Below is a small trained network, with its code and all its weights. Each question gives an input and a class and asks what happens when units are switched off, that is, made to give their printed mean instead of their output.

import numpy as np


def w(rows, s, z=0):
    codes = np.array(rows[::2]) - 128.0
    scale = np.full(codes.shape[1], s)
    scale[-1] = z or s
    return codes * scale


def f(y):
    return y / 2 * (1 + np.tanh(0.7978845608 * (y + 0.044715 * y**3)))


def log_softmax(a):
    a = a - a.max(-1, keepdims=True)
    return a - np.log(np.exp(a).sum(-1, keepdims=True))


def net(x, mask):
    res = np.array(x, float).reshape(1, 6) / 4 @ E
    y = f(res @ A[0][:, :-1].T + A[0][:, -1])
    res = res + np.where(mask, y, B[0][:, -1]) @ B[0][:, :-1]
    return log_softmax(res[-1] @ U[:, :-1].T + U[:, -1])


A, B = {}, {}
E = w([
[246,65,94,76,70,145,112],'x0',
[75,71,70,220,166,162,22],'x1',
[116,76,30,132,14,61,125],'x2',
[56,175,108,166,166,2,165],'x3',
[54,118,53,13,173,152,75],'x4',
[165,243,146,161,34,110,98],'x5',
],0.0055)
A[0] = w([
[80,152,113,192,224,169,84,218],'n0',
[65,161,77,225,70,40,135,199],'n1',
[163,136,189,53,172,139,207,221],'n2',
[78,207,164,217,198,149,102,176],'n3',
[124,196,85,25,81,66,65,176],'n4',
[47,56,41,143,116,73,162,203],'n5',
[99,184,238,183,151,110,224,219],'n6',
[75,32,72,42,177,183,78,198],'n7',
[147,188,208,74,189,79,195,196],'n8',
[93,201,153,153,253,157,180,253],'n9',
[142,157,193,72,117,70,245,199],'n10',
[182,97,131,194,2,163,126,223],'n11',
[119,58,104,51,247,175,81,240],'n12',
[132,108,55,169,38,21,155,182],'n13',
[234,98,145,165,47,209,125,201],'n14',
[90,176,106,245,202,143,101,199],'n15',
[227,120,158,81,48,211,119,219],'n16',
[140,192,51,73,40,47,95,169],'n17',
],0.0057,0.0038)
B[0] = w([
[94,97,164,141,185,123,70,221],'n0',
[82,127,167,57,34,18,120,222],'n1',
[164,180,91,212,168,190,204,209],'n2',
[83,154,180,139,180,73,75,207],'n3',
[79,177,83,50,121,176,137,187],'n4',
[76,60,105,124,107,65,149,209],'n5',
[121,221,186,188,128,89,128,230],'n6',
[92,18,67,130,224,177,195,243],'n7',
[111,214,107,206,123,149,158,207],'n8',
[85,158,162,173,202,116,122,244],'n9',
[140,207,99,168,96,136,208,207],'n10',
[228,102,115,58,83,104,69,222],'n11',
[103,65,85,221,254,175,156,254],'n12',
[147,107,84,58,55,58,169,204],'n13',
[243,117,138,91,144,152,68,229],'n14',
[97,108,189,126,151,68,63,213],'n15',
[201,127,116,122,153,226,94,238],'n16',
[102,167,85,22,68,141,130,196],'n17',
],0.0062,0.0057)
U = w([
[254,96,132,98,86,173,80,202],'0',
[124,118,101,83,23,38,169,120],'1',
[100,47,139,124,82,110,93,1],'2',
[127,127,149,162,165,131,95,228],'3',
[138,207,132,188,106,156,206,71],'4',
[76,159,228,133,114,75,67,121],'5',
[86,25,73,125,169,168,187,132],'6',
[96,180,99,39,70,188,118,109],'7',
],0.0075,0.0016)

Each question gives the input, the list of numbers given to net, and the class t.
The units are the neurons (one row each of A and B). Each row of codes is followed by its name. A weight is (code - 128) times the scale printed after its matrix; where a second scale follows, it is the last column's (A, B and U).
mask holds one flag per neuron, in row order. A switched-off neuron (its flag False) gives its mean, the last column of its row in B, instead of its output. The means were averaged over made-up inputs and are rounded, as every weight is.
A unit's drop is (log p(t) with every unit on - log p(t) with that unit switched off) / (log p(t) with every unit on - log p(t) with every unit switched off).
The circuit of an input: a set's keep is (log p(t) with only the set's units on - log p(t) with every unit switched off) / (log p(t) with every unit on - log p(t) with every unit switched off). Starting from the 12 units with the biggest drops (on a tie, the unit counted first), units are removed one at a time, each time the one whose removal leaves the highest keep (on an exact tie, the one counted first), for as long as the keep stays at least 0.8.
units of the circuit, in order: the units of the circuit, biggest drop first
most important unit: the unit with the biggest drop
top k neurons: the k neurons with the biggest drops, biggest first
drop when u is switched off: that unit's drop, to one decimal
input [-1,6,1,-4,-5,0], class 0: units of the circuit, in order -> n11, n14, n9
input [-1,5,-6,-6,-5,6], class 0: top 2 neurons -> n14, n11
input [-7,-4,-8,1,-6,-7], class 4: units of the circuit, in order -> n2, n8
input [-4,7,-3,-3,-4,-4], class 5: units of the circuit, in order -> n15, n3
input [7,-4,8,-7,7,-4], class 6: units of the circuit, in order -> n7
input [8,-1,5,4,-5,-4], class 1: units of the circuit, in order -> n13, n12
input [-8,-6,6,5,0,1], class 1: units of the circuit, in order -> n1, n13
input [4,-7,-6,-6,6,-2], class 6: units of the circuit, in order -> n12, n7
input [-3,-5,8,-5,-8,-4], class 0: top 3 neurons -> n14, n11, n16
input [2,6,-5,0,-7,6], class 5: top 2 neurons -> n3, n15
input [7,6,2,8,-8,-1], class 1: drop when n13 is switched off -> 0.1
input [-1,-2,6,-4,-1,2], class 0: drop when n14 is switched off -> 0.2
input [1,-6,3,-1,7,-1], class 6: drop when n0 is switched off -> -0.1
input [-4,-4,-7,-7,-6,-7], class 4: most important unit -> n2
